Below are the code and all the weights of a small trained network. Each question names an input and a class and asks about switching units off, where a switched-off unit gives its printed mean instead of its output.

import numpy as np


def w(rows, s, z=0):
    codes = np.array(rows[::2]) - 128.0
    scale = np.full(codes.shape[1], s)
    scale[-1] = z or s
    return codes * scale


def norm(h):
    return h / np.sqrt((h * h).mean(-1, keepdims=True) + 1e-5)


def f(y):
    return y / 2 * (1 + np.tanh(0.7978845608 * (y + 0.044715 * y**3)))


def log_softmax(a):
    a = a - a.max(-1, keepdims=True)
    return a - np.log(np.exp(a).sum(-1, keepdims=True))


def net(x, mask):
    res = np.array(x, float).reshape(1, 5) / 4 @ E
    u = 0
    for l in range(3):
        y = f(norm(res) @ A[l][:, :-1].T + A[l][:, -1])
        res = res + np.where(mask[u : u + 3], y, B[l][:, -1]) @ B[l][:, :-1]
        u += 3
    return log_softmax(norm(res)[-1] @ U[:, :-1].T + U[:, -1])


A, B = {}, {}
E = w([
[114,95,111,109,131,178,36,88,77,179,161,207],'x0',
[140,86,138,48,144,102,61,89,9,118,162,173],'x1',
[132,142,109,184,73,129,93,31,119,184,147,170],'x2',
[144,112,141,22,140,123,91,149,77,93,138,155],'x3',
[147,53,192,196,85,192,189,70,91,138,170,117],'x4',
],0.012)
A[0] = w([
[150,67,202,32,179,180,135,184,40,116,164,188,3],'0.n0',
[157,161,140,129,163,214,77,27,84,135,113,134,16],'0.n1',
[108,84,118,101,91,150,30,64,1,180,181,233,104],'0.n2',
],0.0057,0.0048)
B[0] = w([
[97,1,141,127,118,248,113,215,182,115,187,100,183],'0.n0',
[167,199,123,95,81,121,171,163,119,164,207,174,144],'0.n1',
[151,70,132,130,156,143,91,117,76,233,128,147,255],'0.n2',
],0.009,0.0084)
A[1] = w([
[161,130,184,165,92,102,244,83,108,118,158,72,68],'1.n0',
[148,131,178,135,83,133,150,99,147,84,113,113,25],'1.n1',
[142,104,154,2,187,112,119,179,82,99,131,121,2],'1.n2',
],0.0096,0.0033)
B[1] = w([
[152,112,167,175,53,143,135,103,83,86,89,109,247],'1.n0',
[130,129,147,213,144,143,84,134,103,111,120,147,152],'1.n1',
[92,159,79,99,108,107,105,127,131,10,116,121,254],'1.n2',
],0.013,0.0066)
A[2] = w([
[172,142,160,107,157,89,70,2,42,236,150,237,29],'2.n0',
[102,178,84,206,150,118,116,160,250,198,94,111,4],'2.n1',
[183,148,176,143,131,68,202,159,119,163,117,84,59],'2.n2',
],0.0077,0.002)
B[2] = w([
[124,94,25,247,106,75,27,108,195,225,98,195,254],'2.n0',
[163,158,195,22,166,121,201,139,84,191,190,137,189],'2.n1',
[122,108,92,171,142,211,133,61,147,152,143,87,150],'2.n2',
],0.012,0.0087)
U = w([
[149,120,159,249,87,136,202,102,152,150,79,47,173],'0',
[111,27,130,62,138,187,81,162,50,114,184,121,3],'1',
[81,186,56,68,133,48,99,160,140,15,76,94,37],'2',
[132,81,56,167,116,108,51,70,113,243,140,206,254],'3',
[144,196,119,69,177,93,216,149,166,231,150,105,205],'4',
],0.014,0.0023)

Each question gives the input, the list of numbers given to net, and the class t.
The units are the neurons (one row each of A and B). Each row of codes is followed by its name. A weight is (code - 128) times the scale printed after its matrix; where a second scale follows, it is the last column's (A, B and U).
mask holds one flag per neuron, layer by layer. A switched-off neuron (its flag False) gives its mean, the last column of its row in B, instead of its output. The means were averaged over made-up inputs and are rounded, as every weight is.
A unit's drop is (log p(t) with every unit on - log p(t) with that unit switched off) / (log p(t) with every unit on - log p(t) with every unit switched off).
The circuit of an input: a set's keep is (log p(t) with only the set's units on - log p(t) with every unit switched off) / (log p(t) with every unit on - log p(t) with every unit switched off). Starting from all 9 units, units are removed one at a time, each time the one whose removal leaves the highest keep (on an exact tie, the one counted first), for as long as the keep stays at least 0.8.
circuit, biggest first: the units of the circuit, biggest drop first
unit that matters most: the unit with the biggest drop
top k neurons: the k neurons with the biggest drops, biggest first
drop when u is switched off: that unit's drop, to one decimal
input [-3,-6,-5,-5,-5], class 4: unit that matters most -> 2.n1
input [-1,1,1,-4,-8], class 4: top 2 neurons -> (2.n1, 1.n2)
input [8,6,-6,-4,-7], class 1: circuit, biggest first -> (1.n2, 0.n0, 2.n0)
input [-8,2,5,1,-4], class 0: top 4 neurons -> (1.n2, 2.n2, 0.n2, 2.n0)
input [-1,-1,7,-1,7], class 0: top 2 neurons -> (1.n0, 0.n2)
input [-5,5,-4,5,3], class 2: top 2 neurons -> (1.n2, 0.n2)
input [-6,4,5,-1,-2], class 0: circuit, biggest first -> (0.n2, 1.n2, 2.n0)
input [-3,0,0,0,-2], class 4: top 3 neurons -> (1.n2, 1.n0, 0.n2)
input [3,7,-5,-6,-1], class 1: top 3 neurons -> (0.n0, 2.n0, 1.n2)
input [3,2,-1,6,-3], class 1: top 2 neurons -> (0.n0, 0.n2)
input [1,-5,1,6,4], class 0: top 2 neurons -> (0.n2, 2.n0)
input [-8,1,2,-4,-6], class 4: top 2 neurons -> (2.n1, 1.n2)
input [-2,-4,-5,-3,-3], class 4: drop when 2.n1 is switched off -> 0.2
input [7,2,-1,8,-4], class 1: drop when 2.n0 is switched off -> 0.2
input [-7,-6,-3,-8,-7], class 4: circuit, biggest first -> (2.n1)
input [-3,-4,4,-6,-7], class 4: drop when 2.n1 is switched off -> 0.1
